Below is a small trained network, with its code and all its weights. Each question gives an input and a target symbol and asks what happens when units are switched off, that is, made to give their printed mean instead of their output.

import numpy as np


def w(rows, s, z=0):
    codes = np.array(rows[::2]) - 128.0
    scale = np.full(codes.shape[1], s)
    scale[-1] = z or s
    return codes * scale


def f(y):
    return np.maximum(y, 0)


def softmax(a):
    e = np.exp(a - a.max(-1, keepdims=True))
    return e / e.sum(-1, keepdims=True)


def log_softmax(a):
    a = a - a.max(-1, keepdims=True)
    return a - np.log(np.exp(a).sum(-1, keepdims=True))


def net(x, mask):
    ids = ['αγδζηλμξστφψ'.index(c) for c in x.split()]
    T = len(ids)
    res = E[ids] + P[:T]
    u = 0
    for l in range(2):
        q, k, v = (res @ M[l].T for M in (Q, K, V))
        z = softmax(np.where(np.tri(T) > 0, q @ k.T / 4**0.5, -1e9)) @ v
        res = res + np.where(mask[u], z, O[l][:, -1]) @ O[l][:, :-1]
        u += 1
        y = f(res @ A[l][:, :-1].T + A[l][:, -1])
        res = res + np.where(mask[u : u + 12], y, B[l][:, -1]) @ B[l][:, :-1]
        u += 12
    return log_softmax(res[-1] @ U[:, :-1].T + U[:, -1])


Q, K, V, O, A, B = {}, {}, {}, {}, {}, {}
E = w([
[165,152,108],'α',
[250,121,125],'γ',
[114,199,117],'δ',
[154,173,117],'ζ',
[135,191,122],'η',
[165,153,109],'λ',
[121,208,134],'μ',
[70,234,157],'ξ',
[153,174,116],'σ',
[153,172,117],'τ',
[153,173,116],'φ',
[117,181,111],'ψ',
],0.014)
P = w([
[99,76,156],'0',
[192,141,202],'1',
[99,87,115],'2',
[193,168,167],'3',
[99,100,73],'4',
[188,193,128],'5',
[99,113,37],'6',
[191,213,94],'7',
[98,125,2],'8',
[188,232,62],'9',
],0.018)
Q[0] = w([
[63,6,108],'L0H0',
[117,136,124],'L0H0',
[95,118,110],'L0H0',
[171,127,109],'L0H0',
],0.015)
K[0] = w([
[100,92,247],'L0H0',
[126,142,139],'L0H0',
[141,150,219],'L0H0',
[152,111,107],'L0H0',
],0.016)
V[0] = w([
[104,1,113],'L0H0',
[163,12,175],'L0H0',
[70,107,93],'L0H0',
[148,152,224],'L0H0',
],0.0096)
O[0] = w([
[227,44,8,2],'L0H0',
[158,179,3,73],'L0H0',
[156,25,131,35],'L0H0',
[38,176,94,124],'L0H0',
],0.0056,0.004)
A[0] = w([
[82,98,27,233],'L0N0',
[241,159,126,165],'L0N1',
[228,179,158,44],'L0N2',
[33,200,157,2],'L0N3',
[117,232,151,149],'L0N4',
[10,86,133,53],'L0N5',
[220,79,180,198],'L0N6',
[105,205,107,101],'L0N7',
[155,91,254,164],'L0N8',
[160,165,100,82],'L0N9',
[31,194,63,22],'L0N10',
[93,29,37,234],'L0N11',
],0.0083,0.006)
B[0] = w([
[51,109,180,186],'L0N0',
[92,173,146,245],'L0N1',
[115,85,108,207],'L0N2',
[180,175,2,183],'L0N3',
[199,46,178,242],'L0N4',
[112,218,185,148],'L0N5',
[65,110,169,200],'L0N6',
[134,84,88,188],'L0N7',
[138,126,193,173],'L0N8',
[200,143,33,157],'L0N9',
[112,62,168,179],'L0N10',
[70,235,241,163],'L0N11',
],0.0078,0.011)
Q[1] = w([
[70,176,11],'L1H0',
[131,118,33],'L1H0',
[57,217,102],'L1H0',
[146,161,145],'L1H0',
],0.011)
K[1] = w([
[126,187,174],'L1H0',
[194,251,194],'L1H0',
[197,55,141],'L1H0',
[84,47,134],'L1H0',
],0.011)
V[1] = w([
[3,100,115],'L1H0',
[237,57,159],'L1H0',
[36,33,111],'L1H0',
[185,2,112],'L1H0',
],0.0078)
O[1] = w([
[10,121,88,143],'L1H0',
[127,226,124,72],'L1H0',
[192,120,121,79],'L1H0',
[102,210,253,1],'L1H0',
],0.0063,0.0062)
A[1] = w([
[212,157,42,65],'L1N0',
[131,135,185,95],'L1N1',
[190,177,162,146],'L1N2',
[117,179,43,51],'L1N3',
[228,114,122,188],'L1N4',
[127,169,67,237],'L1N5',
[85,115,151,187],'L1N6',
[126,110,115,60],'L1N7',
[181,180,252,104],'L1N8',
[145,144,45,144],'L1N9',
[142,173,138,41],'L1N10',
[186,197,204,2],'L1N11',
],0.015,0.0077)
B[1] = w([
[164,147,164,184],'L1N0',
[151,133,163,158],'L1N1',
[159,187,71,202],'L1N2',
[93,155,119,147],'L1N3',
[70,102,64,254],'L1N4',
[158,95,177,222],'L1N5',
[173,105,151,200],'L1N6',
[123,116,125,128],'L1N7',
[119,212,139,220],'L1N8',
[152,137,151,167],'L1N9',
[110,135,2,133],'L1N10',
[158,84,46,156],'L1N11',
],0.015,0.0094)
U = w([
[87,93,50,125],'α',
[43,162,15,89],'γ',
[80,101,58,136],'δ',
[95,149,92,114],'ζ',
[93,146,90,116],'η',
[100,145,91,108],'λ',
[126,226,101,13],'μ',
[241,112,82,49],'ξ',
[204,186,244,70],'σ',
[131,205,143,100],'τ',
[93,150,89,122],'φ',
[171,54,197,253],'ψ',
],0.011,0.0072)

Each question gives the input, a string of symbols that net reads in full, and the target symbol t.
The units are the heads (4 rows each of Q, K, V and O) and the neurons (one row each of A and B). Each row of codes is followed by its name. A weight is (code - 128) times the scale printed after its matrix; where a second scale follows, it is the last column's (O, A, B and U).
mask holds one flag per unit, layer by layer, with each layer's heads first. A switched-off unit (its flag False) gives its mean, the last column of its rows in O or B, instead of its output. The means were averaged over made-up inputs and are rounded, as every weight is.
A unit's drop is (log p(t) with every unit on - log p(t) with that unit switched off) / (log p(t) with every unit on - log p(t) with every unit switched off).
The circuit of an input: a set's keep is (log p(t) with only the set's units on - log p(t) with every unit switched off) / (log p(t) with every unit on - log p(t) with every unit switched off). Starting from the 12 units with the biggest drops (on a tie, the unit counted first), units are removed one at a time, each time the one whose removal leaves the highest keep (on an exact tie, the one counted first), for as long as the keep stays at least 0.8.
units of the circuit, in order: the units of the circuit, biggest drop first
most important unit: the unit with the biggest drop
k most important neurons: the k neurons with the biggest drops, biggest first
top k neurons in layer l: the k neurons of layer l with the biggest drops, biggest first
input ξ γ γ φ σ ξ γ γ μ, target ψ: 2 most important neurons	(L0N10; L0N1)
input γ ζ δ, target ψ: 2 most important neurons	(L0N1; L1N4)
input δ δ γ α ξ η δ ξ, target σ: units of the circuit, in order	(L0H0)
input δ μ γ ξ γ ξ ξ ξ γ σ, target ξ: 2 most important neurons	(L1N0; L1N4)
input λ γ ξ, target ψ: 2 most important neurons	(L0N1; L0N4)
input λ γ γ γ μ ξ γ, target μ: units of the circuit, in order	(L1H0; L0N11; L0H0; L1N2)
input γ ξ μ δ δ δ ξ η ξ δ, target γ: 4 most important neurons	(L0N3; L1N4; L0N4; L0N6)
input μ γ ξ ξ φ, target ψ: 4 most important neurons	(L0N10; L0N1; L1N8; L1N4)
input ξ γ δ γ γ γ δ τ α δ, target α: top 2 neurons in layer 0	(L0N11; L0N0)
input γ ξ ξ μ δ μ ξ γ ξ γ, target γ: 3 most important neurons	(L1N4; L0N4; L0N1)
input γ δ γ γ, target ξ: 2 most important neurons	(L1N0; L0N11)
input α ψ δ α ψ γ δ μ δ η, target σ: 4 most important neurons	(L0N1; L0N10; L1N8; L0N3)
input ξ ξ τ, target ψ: units of the circuit, in order	(L1N4; L1N8)
input η γ μ ζ, target μ: most important unit	L1N8
input η φ τ γ ψ γ, target ψ: units of the circuit, in order	(L0N6; L0H0)
input α μ λ α γ ψ η μ ξ ζ, target γ: 2 most important neurons	(L0N3; L1N4)
input ψ γ μ α, target μ: units of the circuit, in order	(L1N8; L1N2)
input γ γ δ ξ γ ζ δ μ, target σ: 2 most important neurons	(L0N1; L1N8)
input γ λ γ ξ ψ γ γ γ δ δ, target σ: 3 most important neurons	(L0N10; L0N1; L0N4)
input δ γ ψ ζ γ γ λ α μ, target ψ: 2 most important neurons	(L0N1; L0N10)
input δ ξ λ, target ψ: units of the circuit, in order	(L1N4; L1N8)
input δ γ τ ξ γ ψ γ μ ξ, target σ: units of the circuit, in order	(L1N4; L1H0)
input α α ξ ξ γ ζ γ γ ξ ξ, target γ: top 2 neurons in layer 0	(L0N3; L0N4)
input δ ξ ξ μ ψ γ η ξ ξ ψ, target γ: top 2 neurons in layer 1	(L1N4; L1N11)
input δ μ δ τ σ ζ μ ξ γ, target ψ: most important unit	L0H0
input σ μ μ γ α, target ψ: units of the circuit, in order	(L1N4; L1N2)
input γ λ ψ ζ, target ψ: units of the circuit, in order	(L1H0; L0N11; L0H0; L1N2)
input γ δ δ ξ λ ξ ξ α ξ γ, target γ: units of the circuit, in order	(L1N4)
